Below is a small trained network, with its code and all its weights. Each question gives an input and a target symbol and asks what happens when units are switched off, that is, made to give their printed mean instead of their output.

import numpy as np


def w(rows, s, z=0):
    codes = np.array(rows[::2]) - 128.0
    scale = np.full(codes.shape[1], s)
    scale[-1] = z or s
    return codes * scale


def f(y):
    return np.maximum(y, 0)


def softmax(a):
    e = np.exp(a - a.max(-1, keepdims=True))
    return e / e.sum(-1, keepdims=True)


def log_softmax(a):
    a = a - a.max(-1, keepdims=True)
    return a - np.log(np.exp(a).sum(-1, keepdims=True))


def net(x, mask):
    ids = ['Σαβγδεζμτ'.index(c) for c in x.split()]
    T = len(ids)
    res = E[ids] + P[:T]
    u = 0
    for l in range(2):
        r = res
        for j in range(2):
            rows = slice(2 * j, 2 * j + 2)
            q, k, v = (r @ M[l][rows].T for M in (Q, K, V))
            z = softmax(np.where(np.tri(T) > 0, q @ k.T / 2**0.5, -1e9)) @ v
            o = O[l][rows]
            res = res + np.where(mask[u + j], z, o[:, -1]) @ o[:, :-1]
        u += 2
        y = f(res @ A[l][:, :-1].T + A[l][:, -1])
        res = res + np.where(mask[u : u + 16], y, B[l][:, -1]) @ B[l][:, :-1]
        u += 16
    return log_softmax(res[-1] @ U[:, :-1].T + U[:, -1])


Q, K, V, O, A, B = {}, {}, {}, {}, {}, {}
E = w([
[117,78,184,129,162],'Σ',
[153,174,147,163,73],'α',
[140,148,157,150,120],'β',
[92,109,149,129,186],'γ',
[184,144,119,9,161],'δ',
[142,208,126,163,141],'ε',
[46,131,124,167,168],'ζ',
[135,95,181,124,90],'μ',
[62,136,123,163,119],'τ',
],0.015)
P = w([
[68,246,233,104,149],'0',
[175,178,86,126,128],'1',
[98,170,176,50,121],'2',
[181,135,56,157,135],'3',
[101,131,172,84,130],'4',
[209,99,59,182,140],'5',
[83,112,174,91,129],'6',
[233,69,47,194,150],'7',
[59,99,187,79,121],'8',
[237,2,47,186,146],'9',
[33,83,208,72,106],'10',
[192,25,127,156,181],'11',
[44,76,231,91,101],'12',
],0.0085)
Q[0] = w([
[136,99,60,172,112],'L0H1',
[195,52,41,115,158],'L0H1',
[154,42,131,133,124],'L0H2',
[54,211,253,127,107],'L0H2',
],0.014)
K[0] = w([
[232,212,55,170,144],'L0H1',
[176,25,46,199,120],'L0H1',
[232,9,1,130,155],'L0H2',
[72,205,184,50,147],'L0H2',
],0.0094)
V[0] = w([
[138,125,156,50,224],'L0H1',
[224,225,82,149,129],'L0H1',
[130,164,183,156,3],'L0H2',
[64,74,191,103,126],'L0H2',
],0.0074)
O[0] = w([
[150,121,170,170,196,255],'L0H1',
[54,81,239,63,121,162],'L0H1',
[132,69,133,157,2,89],'L0H2',
[170,178,127,184,110,113],'L0H2',
],0.0079,0.0042)
A[0] = w([
[142,155,145,119,148,94],'L0N1',
[103,139,146,127,153,110],'L0N2',
[134,75,114,150,103,125],'L0N3',
[158,139,5,118,111,114],'L0N4',
[155,134,108,163,112,165],'L0N5',
[111,95,131,96,98,149],'L0N6',
[95,111,113,166,155,247],'L0N7',
[66,158,122,138,137,70],'L0N8',
[93,90,146,131,146,145],'L0N9',
[133,122,78,96,96,131],'L0N10',
[135,151,142,122,149,107],'L0N11',
[90,150,139,116,97,55],'L0N12',
[140,125,129,162,137,230],'L0N13',
[127,154,112,117,108,180],'L0N14',
[127,97,142,142,108,142],'L0N15',
[116,89,134,154,134,254],'L0N16',
],0.016,0.0046)
B[0] = w([
[111,127,141,93,178,223],'L0N1',
[103,140,118,164,150,206],'L0N2',
[71,201,107,112,254,161],'L0N3',
[74,154,36,105,4,158],'L0N4',
[156,107,173,135,218,156],'L0N5',
[198,108,172,226,71,182],'L0N6',
[155,178,148,205,79,234],'L0N7',
[58,151,80,169,116,155],'L0N8',
[128,176,50,147,44,220],'L0N9',
[137,154,152,126,11,157],'L0N10',
[107,131,119,104,189,217],'L0N11',
[85,126,192,119,97,144],'L0N12',
[166,162,119,173,125,222],'L0N13',
[89,138,156,188,84,158],'L0N14',
[135,169,163,115,128,175],'L0N15',
[176,217,129,160,53,254],'L0N16',
],0.0086,0.0045)
Q[1] = w([
[152,72,55,95,114],'L1H1',
[147,230,134,174,132],'L1H1',
[119,217,154,197,161],'L1H2',
[154,244,197,167,104],'L1H2',
],0.011)
K[1] = w([
[180,127,81,156,77],'L1H1',
[35,172,253,143,140],'L1H1',
[32,212,187,129,152],'L1H2',
[106,181,254,105,122],'L1H2',
],0.0099)
V[1] = w([
[55,110,140,59,71],'L1H1',
[11,142,136,160,117],'L1H1',
[88,136,68,163,151],'L1H2',
[151,126,133,178,65],'L1H2',
],0.011)
O[1] = w([
[2,141,182,78,68,77],'L1H1',
[107,105,79,50,62,253],'L1H1',
[192,99,36,85,157,36],'L1H2',
[75,57,140,160,152,32],'L1H2',
],0.0099,0.0052)
A[1] = w([
[99,28,64,118,121,85],'L1N1',
[138,178,103,98,125,94],'L1N2',
[173,174,86,52,141,120],'L1N3',
[120,190,155,156,137,205],'L1N4',
[179,49,157,66,128,149],'L1N5',
[181,161,94,84,64,66],'L1N6',
[92,134,155,55,84,1],'L1N7',
[134,169,134,153,192,88],'L1N8',
[100,174,88,159,53,143],'L1N9',
[105,124,123,39,210,48],'L1N10',
[123,119,153,224,93,157],'L1N11',
[86,140,165,124,72,129],'L1N12',
[95,1,141,201,122,93],'L1N13',
[86,141,173,106,111,204],'L1N14',
[119,169,86,143,79,41],'L1N15',
[96,129,143,161,117,208],'L1N16',
],0.0087,0.0058)
B[1] = w([
[153,9,200,117,241,151],'L1N1',
[78,99,126,171,133,191],'L1N2',
[61,119,112,194,115,245],'L1N3',
[173,57,138,125,84,253],'L1N4',
[92,218,184,221,178,163],'L1N5',
[25,136,109,142,207,212],'L1N6',
[145,190,124,124,242,170],'L1N7',
[124,50,146,55,128,192],'L1N8',
[148,117,180,27,162,241],'L1N9',
[62,5,125,112,91,174],'L1N10',
[143,54,93,141,111,213],'L1N11',
[140,155,74,122,135,218],'L1N12',
[66,175,154,230,198,163],'L1N13',
[167,143,65,129,130,217],'L1N14',
[128,131,224,118,253,177],'L1N15',
[165,106,69,129,78,190],'L1N16',
],0.0069,0.011)
U = w([
[142,204,25,160,152,107],'Σ',
[101,70,181,223,87,105],'α',
[171,253,235,166,185,177],'β',
[99,101,81,145,189,78],'γ',
[97,21,218,69,177,118],'δ',
[217,81,118,113,135,78],'ε',
[8,176,106,184,124,103],'ζ',
[167,108,22,45,3,254],'μ',
[88,194,100,87,165,81],'τ',
],0.0054,0.0062)

Each question gives the input, a string of symbols that net reads in full, and the target symbol t.
The units are the heads (2 rows each of Q, K, V and O) and the neurons (one row each of A and B). Each row of codes is followed by its name. A weight is (code - 128) times the scale printed after its matrix; where a second scale follows, it is the last column's (O, A, B and U).
mask holds one flag per unit, layer by layer, with each layer's heads first. A switched-off unit (its flag False) gives its mean, the last column of its rows in O or B, instead of its output. The means were averaged over made-up inputs and are rounded, as every weight is.
A unit's drop is (log p(t) with every unit on - log p(t) with that unit switched off) / (log p(t) with every unit on - log p(t) with every unit switched off).
The circuit of an input: a set's keep is (log p(t) with only the set's units on - log p(t) with every unit switched off) / (log p(t) with every unit on - log p(t) with every unit switched off). Starting from the 12 units with the biggest drops (on a tie, the unit counted first), units are removed one at a time, each time the one whose removal leaves the highest keep (on an exact tie, the one counted first), for as long as the keep stays at least 0.8.
units of the circuit, in order: the units of the circuit, biggest drop first
most important unit: the unit with the biggest drop
k most important neurons: the k neurons with the biggest drops, biggest first
k most important neurons of layer l: the k neurons of layer l with the biggest drops, biggest first
which heads matter: for each layer, one digit per head in row order, 1 if its drop is at least 0.15 and else 0, layers parted by /
input δ β δ δ μ τ μ ε μ ζ, target β: units of the circuit, in order => L1H2, L1N15, L0N16, L0N7
input ε δ δ μ δ β γ μ ζ ε μ μ, target τ: which heads matter => 10 / 10
input Σ β δ α μ Σ β δ δ μ μ Σ, target ε: which heads matter => 11 / 10
input μ δ δ ζ, target α: units of the circuit, in order => L0H2, L1H2, L1N11, L0N7
input ε Σ α, target τ: 2 most important neurons => L1N7, L0N8
input μ δ μ, target α: units of the circuit, in order => L0H2, L1H2, L0N6
input δ δ ζ δ β δ γ μ μ Σ α δ, target Σ: most important unit => L0H1
input α δ α α τ μ β τ, target ζ: units of the circuit, in order => L1H2, L0H2, L1N13, L1H1
input α Σ δ δ δ β α δ, target β: which heads matter => 10 / 10
input α μ μ, target ζ: which heads matter => 11 / 11
input δ γ δ α β ζ ε δ β β β μ, target β: which heads matter => 00 / 01
input μ α μ ζ, target α: units of the circuit, in order => L0H2, L1H2, L1N11
input τ τ δ μ, target δ: 3 most important neurons => L1N1, L0N8, L0N12
input ζ μ δ β Σ δ α δ δ δ δ δ β, target γ: 2 most important neurons of layer 1 => L1N1, L1N6
input δ α δ β γ β δ β β α δ δ, target α: most important neuron => L0N6
input δ δ ζ δ α β δ δ δ δ μ, target β: which heads matter => 10 / 01
input δ δ δ α μ Σ δ β, target β: which heads matter => 00 / 01
input μ α δ δ Σ γ, target α: which heads matter => 01 / 01
input γ β δ μ δ ε δ μ α μ μ μ β, target Σ: which heads matter => 10 / 11
input ε γ β, target τ: most important neuron of layer 1 => L1N7
input α δ δ β ζ β γ, target ζ: 2 most important neurons of layer 0 => L0N6, L0N12
input α γ β δ ε δ δ α δ μ, target ζ: 3 most important neurons => L1N13, L0N6, L0N12
input β δ α β τ β ζ δ Σ δ δ β μ, target μ: which heads matter => 01 / 11
input τ ζ α δ Σ δ δ δ δ α μ α, target δ: 4 most important neurons => L1N1, L0N8, L0N12, L0N14
input δ δ β β β δ β δ ε δ γ δ, target δ: 2 most important neurons => L1N10, L1N8
input α δ τ β δ δ ε β δ β β, target ζ: 2 most important neurons => L1N13, L0N6
